Here is a tiny trained network, its code and every weight. The questions are about switching its units off for an input and a class, where a switched-off unit gives its printed mean instead of its output.

import numpy as np


def w(rows, s, z=0):
    codes = np.array(rows[::2]) - 128.0
    scale = np.full(codes.shape[1], s)
    scale[-1] = z or s
    return codes * scale


def norm(h):
    return h / np.sqrt((h * h).mean(-1, keepdims=True) + 1e-5)


def f(y):
    return y / 2 * (1 + np.tanh(0.7978845608 * (y + 0.044715 * y**3)))


def log_softmax(a):
    a = a - a.max(-1, keepdims=True)
    return a - np.log(np.exp(a).sum(-1, keepdims=True))


def net(x, mask):
    res = np.array(x, float).reshape(1, 8) / 4 @ E
    u = 0
    for l in range(2):
        y = f(norm(res) @ A[l][:, :-1].T + A[l][:, -1])
        res = res + np.where(mask[u : u + 5], y, B[l][:, -1]) @ B[l][:, :-1]
        u += 5
    return log_softmax(norm(res)[-1] @ U[:, :-1].T + U[:, -1])


A, B = {}, {}
E = w([
[91,80,127,215,118,132,113,75,29,200,42],'x0',
[117,73,154,50,106,112,186,26,74,209,142],'x1',
[121,124,130,103,106,78,148,57,131,145,129],'x2',
[94,170,153,212,109,183,151,154,148,144,82],'x3',
[134,3,121,134,147,115,102,175,49,154,110],'x4',
[56,119,44,158,63,76,235,132,121,104,94],'x5',
[114,99,141,166,84,159,171,207,101,148,151],'x6',
[117,158,101,132,102,164,196,172,163,145,153],'x7',
],0.0026)
A[0] = w([
[194,76,176,176,152,188,75,215,138,130,140,1],'L0N1',
[72,99,94,140,84,140,197,150,90,120,122,173],'L0N2',
[150,196,159,136,169,164,16,118,117,164,89,104],'L0N3',
[155,205,188,138,84,172,171,30,152,199,172,77],'L0N4',
[183,91,166,3,189,78,67,84,123,106,191,30],'L0N5',
],0.0038,0.002)
B[0] = w([
[91,152,192,145,165,167,110,171,80,136,127,181],'L0N1',
[183,79,141,98,110,143,102,116,166,119,180,194],'L0N2',
[132,83,136,117,104,90,183,165,112,103,156,208],'L0N3',
[56,131,156,71,119,145,160,131,124,131,56,208],'L0N4',
[176,176,83,52,254,96,107,91,87,187,152,255],'L0N5',
],0.0069,0.0024)
A[1] = w([
[157,131,172,186,167,153,25,209,103,120,135,67],'L1N1',
[173,103,103,59,240,109,124,53,96,115,193,114],'L1N2',
[159,147,225,194,174,176,83,216,65,127,124,87],'L1N3',
[150,31,118,217,84,105,71,35,53,176,58,3],'L1N4',
[136,253,101,167,102,127,105,122,227,12,138,56],'L1N5',
],0.0041,0.0025)
B[1] = w([
[10,143,170,86,155,175,164,143,132,115,154,182],'L1N1',
[152,182,123,181,128,113,90,109,105,153,179,254],'L1N2',
[63,125,134,129,151,164,88,162,113,11,166,205],'L1N3',
[133,21,109,220,89,112,2,72,78,141,20,173],'L1N4',
[165,155,64,184,187,55,158,174,141,139,31,201],'L1N5',
],0.0066,0.0039)
U = w([
[61,176,190,34,81,184,212,65,165,175,65,42],'0',
[27,146,184,140,189,229,94,223,92,25,188,180],'1',
[136,23,104,223,72,132,37,57,70,144,55,156],'2',
[185,203,31,195,171,63,188,196,204,91,36,84],'3',
[234,221,90,61,234,68,73,52,74,199,214,247],'4',
[210,55,70,104,30,149,202,165,184,136,255,35],'5',
],0.0082,0.0013)

Each question gives the input, the list of numbers given to net, and the class t.
The units are the neurons (one row each of A and B). Each row of codes is followed by its name. A weight is (code - 128) times the scale printed after its matrix; where a second scale follows, it is the last column's (A, B and U).
mask holds one flag per neuron, layer by layer. A switched-off neuron (its flag False) gives its mean, the last column of its row in B, instead of its output. The means were averaged over made-up inputs and are rounded, as every weight is.
A unit's drop is (log p(t) with every unit on - log p(t) with that unit switched off) / (log p(t) with every unit on - log p(t) with every unit switched off).
The circuit of an input: a set's keep is (log p(t) with only the set's units on - log p(t) with every unit switched off) / (log p(t) with every unit on - log p(t) with every unit switched off). Starting from all 10 units, units are removed one at a time, each time the one whose removal leaves the highest keep (on an exact tie, the one counted first), for as long as the keep stays at least 0.8.
units of the circuit, in order: the units of the circuit, biggest drop first
most important unit: the unit with the biggest drop
top k neurons: the k neurons with the biggest drops, biggest first
k most important neurons of layer l: the k neurons of layer l with the biggest drops, biggest first
drop of u: that unit's drop, to one decimal
input [6,-2,-8,0,7,2,5,-2], class 1: most important unit	L0N1
input [0,-2,1,2,3,-8,-8,7], class 1: units of the circuit, in order	[L0N1 L1N3]
input [-3,6,0,4,-4,4,-7,-3], class 0: 2 most important neurons of layer 0	[L0N4 L0N5]
input [-3,-2,7,7,-6,-2,8,1], class 3: top 3 neurons	[L1N5 L1N1 L0N1]
input [6,3,8,-3,-2,-1,1,4], class 2: 2 most important neurons of layer 1	[L1N4 L1N1]
input [-3,2,-2,3,-2,3,1,-1], class 3: 2 most important neurons of layer 1	[L1N5 L1N1]
input [-4,-2,-5,-4,3,4,0,7], class 5: top 2 neurons	[L0N2 L1N4]
input [5,7,6,-4,-6,-2,3,-2], class 0: top 2 neurons	[L0N4 L1N5]
input [6,-2,0,-2,-4,-3,-4,-5], class 2: 2 most important neurons of layer 0	[L0N2 L0N1]
input [3,-3,-7,4,6,8,-4,6], class 2: 3 most important neurons of layer 1	[L1N5 L1N3 L1N1]
input [1,7,-3,-6,-7,8,8,-6], class 5: top 2 neurons	[L0N2 L0N5]
input [3,-5,-4,-4,3,-2,-3,-8], class 1: top 3 neurons	[L0N1 L1N1 L1N3]
input [1,3,-3,8,-1,-8,-6,6], class 1: top 2 neurons	[L1N3 L0N1]
input [5,1,0,5,-5,-7,2,-2], class 1: most important unit	L1N3
input [-7,-4,5,8,-6,-7,6,6], class 3: drop of L1N5	1.4
input [-7,2,-8,6,-6,-2,1,-6], class 3: drop of L1N3	-0.1
input [-8,7,-2,4,6,4,4,-4], class 5: drop of L1N1	0.0
